[128 = 0]

[131  43  78 132  86 121 184 148 124 111 161 120 119 125  69 105 150 124
 187 165 165 126 151 138 120 115 165 149 107  88 138 128 108 145 129 133
 136 121  24  29 114  67 119 162 143 138  87  90 138  97 118 117  99  80
 166] : T:Zb
[144 174  80 122 137 141 145 134 113 148 115 178  78 131 109 128 147 141
 186 155 131 127 107 151  90 147 113 117 137 155 179 107 144 126 126 105
 132 139 156 114 137 136 122 117 164 137 129 133 145 156 118 125 192 111
 115] : U:Pp
[148 100  69 130  82 121 174 128 114 133 138 129  98 130  93 119 142 112
 146 152 130 137 158 104 128 130 137 150 125 128 147 125 127 125 158 126
 133 114  62  76 106  63 106 164 135 128 108 113 159 115 126 140 143 124
 143] : T:Zb
[129 196 119 126 151 130 110 137 116 147 100 175  91 143 137 125 131 131
 139 128 120 135 116 145 109 152  84 106 141 159 156 116 146 119 127 103
 128 133 191 159 139 174 133  95 146 125 147 163 150 173 130 140 199 155
 100] : U:mh
[133  78  68 125 157 138 178 149 147 120 140 141 112 109 107 128 160 159
 227 152 166  97  76 162  92 125 170 143 112  63 179 124 113  16  94 119
 135 160  87  96 118 115 144 145 156 172  81  70  81  92 113  74  89  39
 166] : V:bd
[133  76  91 133  81 127 158 137 132 121 147 120 112 135  90 107 142 125
 173 159 152 125 141 143 116 115 151 131 117 105 135 131 116 139 111 132
 131 127  59  57 117  83 117 158 137 139  97 102 136 114 123 120 110  98
 150] : T:Hg
[139  97  75 130 105 141 170 136 126 131 141 145  90 113  94 112 153 142
 206 174 150 116 114 154  94 125 150 130 115 105 181 112 125 138 122 113
 130 140  82  61 129  90 124 130 162 147 110  98 126 122 118 107 131  56
 152] : V:bd
[141 181 113 128 144 141 138 139 109 167 100 180  63 123 111 129 148 143
 169 133 116 139 121 137 108 163  74 125 143 140 185 114 145 110 142  97
 133 124 164 128 121 150 127 119 146 117 146 151 152 170 131 136 221 153
 124] : U:Pp
[146 178  83 123 150 148 143 136 116 160 114 180  79 120 111 127 149 151
 191 139 132 116  89 154  85 153 108 110 143 138 188 103 143 120 124 101
 128 147 178 119 146 147 134 111 170 146 134 129 130 148 114 113 179  92
 129] : U:Pp
[139  82  98 109 104 119 158 110 133 126 145 125 117 124 101 114 145 133
 159 144 140 121 133 128 115 119 148 138 121 109 143 124 120 132 125 127
 131 125  75  76 118  95 120 153 137 141 113 109 130 108 125 119 112  95
 151] : T:Hg
[139 108  63 117 122 141 172 144 135 124 143 166  83 122  89 121 160 146
 219 165 160 119 104 158  87 122 141 124 131 100 170 114 131 135 115 104
 130 144 106  68 126 107 125 137 170 150 104 107 121 126 101 104 133  62
 143] : V:pz
[134 146  76 131 100 132 137 135 114 125 137 168  85 147 114 113 146 132
 176 160 139 143 127 159  90 131 115  97 134 148 151 117 132 135 118 106
 130 133 133  86 139 119 123 119 159 122 112 126 157 155 122 142 182  93
 123] : V:rh
[132 106  46 148  49 115 164 107 106 137 154 138 103 165  74  84 116 126
 168 177 126 128 177 124 116 111 121 112 152 155 154 113 126 147 136 127
 121 132  95  27 132  51  98 146 164 132  74 106 157 124 122 135 133  52
 161] : T:hs
[128  83  43 133  94 141 168 124 120 117 164 139 104 140  93 105 137 149
 198 178 160 114 125 160  90 109 160 113 129 110 149 101 123 150 109 113
 129 141  95  47 137  92 124 127 175 151  95  99 122 119 104 117 111  34
 154] : V:bd
[144 139   5 140  62 148 156 115 112 138 143 149  89 167 100  89 114 142
 196 187 140 133 122 156  81 114 140  91 159 153 166 101 140 149 125 117
 127 145 154  51 153  79 108 113 197 142  89 120 153 137 104 128 137   4
 142] : V:rh
[119 110  79 145  42 123 143 101 109 126 140 119 109 171 106  90 100 112
 124 164 132 143 188 143 121 109 103 116 153 160 118 130 134 146 144 131
 125 104 111  45 137  77  91 134 144 117  84 121 182 136 140 169 148  96
 135] : T:hs
[123  98  99 136  86 120 148 128 152 114 136 128 103 148 112 106 139 118
 151 165 146 136 144 142 117 118 143 132 125 134 119 128 126 146 123 130
 129 115  83  87 121  94 107 129 159 131 101 113 153 128 125 147 134 108
 140] : T:hs
[146 118  58 131 116 136 155 138 144 125 149 155 101 127 102 109 141 145
 197 160 152 116 102 155 102 130 145 124 124 112 153 110 128 134 113 122
 135 148 113  85 133 110 133 132 163 141 109 111 121 121 111 113 132  58
 145] : V:bd
